Here is a tiny trained network, its code and every weight. The questions are about switching its units off for an input and a class, where a switched-off unit gives its printed mean instead of its output.

import numpy as np


def w(rows, s, z=0):
    codes = np.array(rows[::2]) - 128.0
    scale = np.full(codes.shape[1], s)
    scale[-1] = z or s
    return codes * scale


def norm(h):
    return h / np.sqrt((h * h).mean(-1, keepdims=True) + 1e-5)


def f(y):
    return y / 2 * (1 + np.tanh(0.7978845608 * (y + 0.044715 * y**3)))


def log_softmax(a):
    a = a - a.max(-1, keepdims=True)
    return a - np.log(np.exp(a).sum(-1, keepdims=True))


def net(x, mask):
    res = np.array(x, float).reshape(1, 6) / 4 @ E
    u = 0
    for l in range(3):
        y = f(norm(res) @ A[l][:, :-1].T + A[l][:, -1])
        res = res + np.where(mask[u : u + 12], y, B[l][:, -1]) @ B[l][:, :-1]
        u += 12
    return log_softmax(norm(res)[-1] @ U[:, :-1].T + U[:, -1])


A, B = {}, {}
E = w([
[129,129,129,129,127,127,129],'x0',
[126,127,126,126,129,129,127],'x1',
[170,55,167,186,231,126,94],'x2',
[129,127,127,132,127,127,132],'x3',
[3,179,182,119,186,99,129],'x4',
[67,105,137,116,126,214,188],'x5',
],0.0039)
A[0] = w([
[164,90,145,140,166,187,115,72],'L0N1',
[74,122,124,148,163,144,67,91],'L0N2',
[143,40,159,168,205,124,87,155],'L0N3',
[187,78,57,106,90,133,196,203],'L0N4',
[91,164,120,86,170,36,140,93],'L0N5',
[81,218,176,114,136,100,114,145],'L0N6',
[224,53,65,114,68,180,143,3],'L0N7',
[121,112,130,114,118,152,101,118],'L0N8',
[109,147,145,64,130,126,86,113],'L0N9',
[101,103,125,120,59,169,111,120],'L0N10',
[127,109,164,116,141,254,245,179],'L0N11',
[81,191,195,160,213,142,94,89],'L0N12',
],0.0059,0.0045)
B[0] = w([
[78,102,152,255,71,138,75,138],'L0N1',
[174,80,153,102,132,86,155,138],'L0N2',
[194,220,234,160,154,186,148,230],'L0N3',
[154,156,175,66,125,148,88,253],'L0N4',
[141,247,139,160,103,150,105,172],'L0N5',
[118,133,39,232,164,95,64,225],'L0N6',
[47,201,144,141,199,81,185,207],'L0N7',
[189,142,160,159,140,160,190,123],'L0N8',
[138,135,89,203,97,124,136,139],'L0N9',
[179,222,108,59,185,121,136,153],'L0N10',
[108,119,67,105,111,221,143,250],'L0N11',
[169,98,147,28,119,24,231,206],'L0N12',
],0.0032,0.0041)
A[1] = w([
[156,165,85,76,180,134,43,151],'L1N1',
[226,78,184,122,93,145,202,112],'L1N2',
[28,107,61,118,98,180,212,135],'L1N3',
[106,19,171,129,254,196,153,110],'L1N4',
[233,176,136,106,123,87,138,76],'L1N5',
[184,92,159,154,182,50,117,42],'L1N6',
[40,108,64,88,33,164,198,157],'L1N7',
[64,123,93,157,117,137,169,51],'L1N8',
[175,176,120,72,40,112,90,139],'L1N9',
[191,53,105,225,134,229,50,78],'L1N10',
[102,65,182,166,204,239,159,140],'L1N11',
[199,72,20,90,109,66,197,4],'L1N12',
],0.0046,0.0022)
B[1] = w([
[108,81,147,133,16,145,181,183],'L1N1',
[82,181,98,119,156,142,51,173],'L1N2',
[137,100,176,130,196,112,69,235],'L1N3',
[72,135,86,104,18,37,201,211],'L1N4',
[101,60,163,163,147,73,57,189],'L1N5',
[111,186,150,121,203,138,99,159],'L1N6',
[152,117,173,210,250,117,89,254],'L1N7',
[103,86,125,157,185,129,109,128],'L1N8',
[181,5,170,148,113,95,224,219],'L1N9',
[145,172,181,103,24,239,166,158],'L1N10',
[136,110,86,157,3,76,152,225],'L1N11',
[76,131,99,152,163,112,147,105],'L1N12',
],0.0041,0.0028)
A[2] = w([
[46,128,95,186,157,166,86,121],'L2N1',
[4,127,133,83,148,92,216,201],'L2N2',
[87,1,158,94,75,44,198,47],'L2N3',
[117,190,32,163,94,70,120,3],'L2N4',
[44,129,26,168,116,38,117,70],'L2N5',
[129,109,139,173,176,22,97,100],'L2N6',
[165,95,165,197,111,136,86,133],'L2N7',
[178,114,152,175,94,85,170,119],'L2N8',
[181,192,140,184,73,122,74,88],'L2N9',
[155,53,96,114,131,228,160,107],'L2N10',
[114,132,125,137,110,75,105,81],'L2N11',
[191,114,45,14,235,176,155,82],'L2N12',
],0.0059,0.003)
B[2] = w([
[149,50,75,163,166,106,81,163],'L2N1',
[209,54,82,117,125,149,88,254],'L2N2',
[200,100,24,101,93,2,190,184],'L2N3',
[89,162,133,134,68,123,65,152],'L2N4',
[119,145,108,106,82,176,84,205],'L2N5',
[77,184,164,155,74,143,209,216],'L2N6',
[158,128,65,41,133,159,129,168],'L2N7',
[53,51,61,133,164,104,122,192],'L2N8',
[142,104,125,100,162,138,78,188],'L2N9',
[96,199,173,114,98,61,175,181],'L2N10',
[81,141,89,155,97,149,135,138],'L2N11',
[27,148,84,45,154,126,109,182],'L2N12',
],0.0056,0.0037)
U = w([
[177,44,46,107,86,37,184,253],'0',
[19,188,130,7,186,161,176,58],'1',
[50,213,76,187,42,103,37,17],'2',
[88,58,70,163,253,172,58,159],'3',
[242,105,207,91,167,179,40,155],'4',
[137,150,184,138,22,221,204,111],'5',
[116,209,239,190,211,41,161,116],'6',
],0.012,0.0015)

Each question gives the input, the list of numbers given to net, and the class t.
The units are the neurons (one row each of A and B). Each row of codes is followed by its name. A weight is (code - 128) times the scale printed after its matrix; where a second scale follows, it is the last column's (A, B and U).
mask holds one flag per neuron, layer by layer. A switched-off neuron (its flag False) gives its mean, the last column of its row in B, instead of its output. The means were averaged over made-up inputs and are rounded, as every weight is.
A unit's drop is (log p(t) with every unit on - log p(t) with that unit switched off) / (log p(t) with every unit on - log p(t) with every unit switched off).
The circuit of an input: a set's keep is (log p(t) with only the set's units on - log p(t) with every unit switched off) / (log p(t) with every unit on - log p(t) with every unit switched off). Starting from the 12 units with the biggest drops (on a tie, the unit counted first), units are removed one at a time, each time the one whose removal leaves the highest keep (on an exact tie, the one counted first), for as long as the keep stays at least 0.8.
circuit, biggest first: the units of the circuit, biggest drop first
unit that matters most: the unit with the biggest drop
top k neurons: the k neurons with the biggest drops, biggest first
k most important neurons of layer l: the k neurons of layer l with the biggest drops, biggest first
input [5,-2,4,-5,0,-6], class 4: circuit, biggest first	L0N7, L0N3
input [-7,8,-2,7,7,-1], class 2: top neuron	L0N6
input [8,-5,1,7,0,5], class 5: circuit, biggest first	L0N11, L1N11, L2N8
input [6,8,7,-1,0,-2], class 4: circuit, biggest first	L0N3, L2N7
input [0,-1,0,-2,8,-3], class 2: circuit, biggest first	L0N6, L2N5
input [-4,-6,1,-3,-7,1], class 5: top 4 neurons	L0N12, L1N7, L1N3, L2N2
input [6,7,-2,0,1,3], class 3: circuit, biggest first	L1N7, L2N1
input [-8,0,0,4,8,-1], class 2: 2 most important neurons of layer 2	L2N5, L2N2
input [0,4,2,-3,0,8], class 5: 2 most important neurons of layer 1	L1N11, L1N10
input [-4,3,6,5,3,1], class 0: top 2 neurons	L1N4, L1N11
input [-1,8,2,-5,-4,0], class 4: top 4 neurons	L0N3, L0N4, L2N9, L0N11
input [4,-3,2,5,-1,-8], class 4: top 2 neurons	L0N12, L0N7
input [-2,6,0,-3,-7,3], class 1: top 2 neurons	L0N7, L2N12
input [4,4,3,-6,-6,1], class 5: circuit, biggest first	L1N10
input [7,-4,1,-1,4,8], class 0: top 3 neurons	L1N4, L1N11, L2N3
input [7,-3,1,6,1,0], class 6: top 2 neurons	L0N12, L0N3
input [0,-4,0,7,6,-6], class 2: top 2 neurons	L0N6, L1N7
input [-8,-8,3,1,0,-3], class 4: top 2 neurons	L0N7, L2N7
input [2,-1,5,4,1,-2], class 6: top 4 neurons	L0N11, L2N2, L0N3, L0N12
input [-4,5,-1,8,-3,3], class 1: unit that matters most	L0N4
input [-4,-2,-4,2,4,1], class 3: 2 most important neurons of layer 1	L1N11, L1N4
input [-1,-1,0,8,2,7], class 3: 2 most important neurons of layer 1	L1N7, L1N9
